Below are the code and all the weights of a small trained network. Each question names an input and a target symbol and asks about switching units off, where a switched-off unit gives its printed mean instead of its output.

import numpy as np


def w(rows, s, z=0):
    codes = np.array(rows[::2]) - 128.0
    scale = np.full(codes.shape[1], s)
    scale[-1] = z or s
    return codes * scale


def norm(h):
    return h / np.sqrt((h * h).mean(-1, keepdims=True) + 1e-5)


def f(y):
    return np.maximum(y, 0)


def softmax(a):
    e = np.exp(a - a.max(-1, keepdims=True))
    return e / e.sum(-1, keepdims=True)


def log_softmax(a):
    a = a - a.max(-1, keepdims=True)
    return a - np.log(np.exp(a).sum(-1, keepdims=True))


def net(x, mask):
    ids = ['βγζθλστψω'.index(c) for c in x.split()]
    T = len(ids)
    res = E[ids] + P[:T]
    u = 0
    for l in range(3):
        r = norm(res)
        for j in range(2):
            rows = slice(3 * j, 3 * j + 3)
            q, k, v = (r @ M[l][rows].T for M in (Q, K, V))
            z = softmax(np.where(np.tri(T) > 0, q @ k.T / 3**0.5, -1e9)) @ v
            o = O[l][rows]
            res = res + np.where(mask[u + j], z, o[:, -1]) @ o[:, :-1]
        u += 2
        y = f(norm(res) @ A[l][:, :-1].T + A[l][:, -1])
        res = res + np.where(mask[u : u + 4], y, B[l][:, -1]) @ B[l][:, :-1]
        u += 4
    return log_softmax(norm(res)[-1] @ U[:, :-1].T + U[:, -1])


Q, K, V, O, A, B = {}, {}, {}, {}, {}, {}
E = w([
[81,132,107,207],'β',
[188,202,139,5],'γ',
[109,168,131,131],'ζ',
[125,204,141,104],'θ',
[120,124,78,156],'λ',
[137,136,112,107],'σ',
[89,171,135,150],'τ',
[119,174,121,110],'ψ',
[116,147,118,123],'ω',
],0.0026)
P = w([
[52,75,188,54],'0',
[72,177,110,42],'1',
[228,143,87,197],'2',
[93,188,93,54],'3',
[185,223,145,195],'4',
[103,179,92,62],'5',
[112,61,255,123],'6',
[110,162,97,72],'7',
[199,176,168,197],'8',
[116,150,100,76],'9',
[140,59,245,144],'10',
[119,149,99,76],'11',
[253,231,208,168],'12',
],0.0041)
Q[0] = w([
[129,181,117,120],'0.h0',
[165,127,127,162],'0.h0',
[155,133,73,169],'0.h0',
[157,105,16,132],'0.h1',
[113,196,134,151],'0.h1',
[254,156,189,167],'0.h1',
],0.028)
K[0] = w([
[142,138,137,55],'0.h0',
[93,117,89,159],'0.h0',
[97,68,97,111],'0.h0',
[81,40,85,56],'0.h1',
[164,78,101,157],'0.h1',
[215,55,254,153],'0.h1',
],0.023)
V[0] = w([
[87,128,110,78],'0.h0',
[252,104,126,81],'0.h0',
[127,130,140,151],'0.h0',
[62,167,207,250],'0.h1',
[242,110,253,82],'0.h1',
[148,251,191,82],'0.h1',
],0.014)
O[0] = w([
[142,162,71,165,205],'0.h0',
[158,178,124,72,103],'0.h0',
[121,107,153,122,104],'0.h0',
[232,88,155,153,115],'0.h1',
[95,105,251,186,111],'0.h1',
[144,214,143,202,245],'0.h1',
],0.015,0.011)
A[0] = w([
[193,54,119,112,3],'0.n0',
[197,43,101,112,186],'0.n1',
[168,179,215,81,102],'0.n2',
[174,79,253,110,174],'0.n3',
],0.015,0.0051)
B[0] = w([
[44,157,250,57,137],'0.n0',
[193,137,129,78,171],'0.n1',
[98,63,138,234,183],'0.n2',
[73,127,54,60,254],'0.n3',
],0.019,0.0071)
Q[1] = w([
[107,10,124,141],'1.h0',
[61,66,82,179],'1.h0',
[103,226,50,74],'1.h0',
[169,68,249,99],'1.h1',
[161,54,212,99],'1.h1',
[94,185,40,188],'1.h1',
],0.014)
K[1] = w([
[130,37,181,189],'1.h0',
[71,50,104,168],'1.h0',
[123,170,28,152],'1.h0',
[128,18,174,194],'1.h1',
[96,26,129,176],'1.h1',
[117,248,109,96],'1.h1',
],0.015)
V[1] = w([
[137,18,200,143],'1.h0',
[176,255,168,52],'1.h0',
[143,3,230,95],'1.h0',
[91,20,190,175],'1.h1',
[126,162,101,131],'1.h1',
[130,20,175,149],'1.h1',
],0.0042)
O[1] = w([
[157,227,97,67,53],'1.h0',
[100,125,71,191,110],'1.h0',
[164,255,35,68,3],'1.h0',
[175,158,60,190,46],'1.h1',
[94,95,183,111,169],'1.h1',
[188,173,31,164,37],'1.h1',
],0.0051,0.0047)
A[1] = w([
[155,244,181,34,150],'1.n0',
[250,161,168,156,99],'1.n1',
[148,99,138,171,252],'1.n2',
[210,218,171,128,142],'1.n3',
],0.021,0.002)
B[1] = w([
[95,173,252,7,215],'1.n0',
[195,88,88,229,209],'1.n1',
[109,119,80,126,253],'1.n2',
[51,111,138,91,190],'1.n3',
],0.021,0.0063)
Q[2] = w([
[242,103,212,247],'2.h0',
[72,73,146,94],'2.h0',
[205,249,38,70],'2.h0',
[155,92,81,53],'2.h1',
[241,84,209,107],'2.h1',
[61,42,164,154],'2.h1',
],0.017)
K[2] = w([
[178,172,145,251],'2.h0',
[92,76,142,141],'2.h0',
[215,185,127,54],'2.h0',
[121,177,104,101],'2.h1',
[185,208,194,132],'2.h1',
[110,141,143,204],'2.h1',
],0.022)
V[2] = w([
[102,167,95,172],'2.h0',
[185,125,211,97],'2.h0',
[191,254,114,229],'2.h0',
[129,75,160,50],'2.h1',
[105,117,126,119],'2.h1',
[109,39,133,141],'2.h1',
],0.0094)
O[2] = w([
[109,71,161,152,197],'2.h0',
[136,254,98,131,2],'2.h0',
[97,110,220,205,119],'2.h0',
[57,119,115,192,3],'2.h1',
[135,140,116,147,147],'2.h1',
[123,193,100,128,187],'2.h1',
],0.0092,0.0048)
A[2] = w([
[187,96,95,181,228],'2.n0',
[138,221,184,176,202],'2.n1',
[159,138,242,53,72],'2.n2',
[253,168,88,119,254],'2.n3',
],0.021,0.0034)
B[2] = w([
[142,195,122,89,254],'2.n0',
[188,82,153,82,232],'2.n1',
[106,255,190,55,207],'2.n2',
[92,23,176,75,198],'2.n3',
],0.028,0.0081)
U = w([
[123,51,123,41,148],'β',
[116,192,202,70,165],'γ',
[208,181,198,222,99],'ζ',
[115,60,254,162,110],'θ',
[101,153,16,83,145],'λ',
[36,70,137,170,124],'σ',
[214,238,58,167,3],'τ',
[219,65,83,163,175],'ψ',
[63,189,128,229,122],'ω',
],0.015,0.0047)

Each question gives the input, a string of symbols that net reads in full, and the target symbol t.
The units are the heads (3 rows each of Q, K, V and O) and the neurons (one row each of A and B). Each row of codes is followed by its name. A weight is (code - 128) times the scale printed after its matrix; where a second scale follows, it is the last column's (O, A, B and U).
mask holds one flag per unit, layer by layer, with each layer's heads first. A switched-off unit (its flag False) gives its mean, the last column of its rows in O or B, instead of its output. The means were averaged over made-up inputs and are rounded, as every weight is.
A unit's drop is (log p(t) with every unit on - log p(t) with that unit switched off) / (log p(t) with every unit on - log p(t) with every unit switched off).
top k neurons: the k neurons with the biggest drops, biggest first
k most important neurons of layer l: the k neurons of layer l with the biggest drops, biggest first
heads that matter: for each layer, one digit per head in row order, 1 if its drop is at least 0.15 and else 0, layers parted by /
input τ θ λ, target ψ: top 2 neurons -> [1.n1; 0.n3]
input σ γ τ ω ψ θ γ ω ω γ ω, target λ: heads that matter -> 11 / 11 / 00
input σ ψ ω θ ω ω ζ β ζ ω ψ θ γ, target ω: top 2 neurons -> [2.n1; 0.n3]
input λ ψ σ τ θ λ γ γ ζ ζ ψ θ λ, target ω: heads that matter -> 01 / 01 / 00
input γ γ λ, target θ: top 2 neurons -> [1.n0; 2.n1]
input θ τ τ τ ω θ ψ ζ ζ λ ψ, target τ: most important neuron of layer 2 -> [2.n0]
input λ ζ β ω τ ω θ ζ τ τ γ θ ψ, target θ: heads that matter -> 01 / 00 / 00
input ω γ τ τ λ ω τ γ ω τ θ, target λ: top 2 neurons -> [0.n3; 0.n2]
input σ σ ω ψ τ λ θ τ θ ω θ θ, target λ: heads that matter -> 01 / 10 / 00
input ψ ω θ τ τ γ θ, target ψ: heads that matter -> 01 / 00 / 00
input τ λ θ τ τ τ θ γ θ ζ τ, target ζ: top 4 neurons -> [0.n2; 2.n3; 1.n0; 2.n0]
input β ζ τ ω, target β: top 4 neurons -> [0.n0; 2.n3; 1.n0; 0.n3]
input β ω ζ τ τ τ β λ θ τ ζ, target ζ: heads that matter -> 01 / 11 / 10
input ψ τ τ, target ω: heads that matter -> 01 / 00 / 10
input γ ω λ τ λ γ σ γ θ τ σ γ ω, target σ: heads that matter -> 01 / 00 / 00
input ψ ω ω τ β λ ζ λ ζ, target τ: top 2 neurons -> [2.n0; 0.n3]
input ω λ ω λ θ τ γ, target ζ: 2 most important neurons of layer 1 -> [1.n0; 1.n3]
input τ τ β γ λ σ ζ, target β: top 4 neurons -> [0.n3; 0.n2; 1.n0; 2.n3]
input τ γ γ λ σ ψ γ, target σ: heads that matter -> 10 / 00 / 00
input ζ ω ω τ τ ψ β τ γ ψ ζ, target θ: top 2 neurons -> [0.n2; 0.n3]
input ω τ τ, target λ: 2 most important neurons of layer 2 -> [2.n3; 2.n1]
input ζ θ τ θ ζ τ σ, target τ: heads that matter -> 11 / 00 / 10
input θ ω γ γ γ β, target β: heads that matter -> 01 / 10 / 00
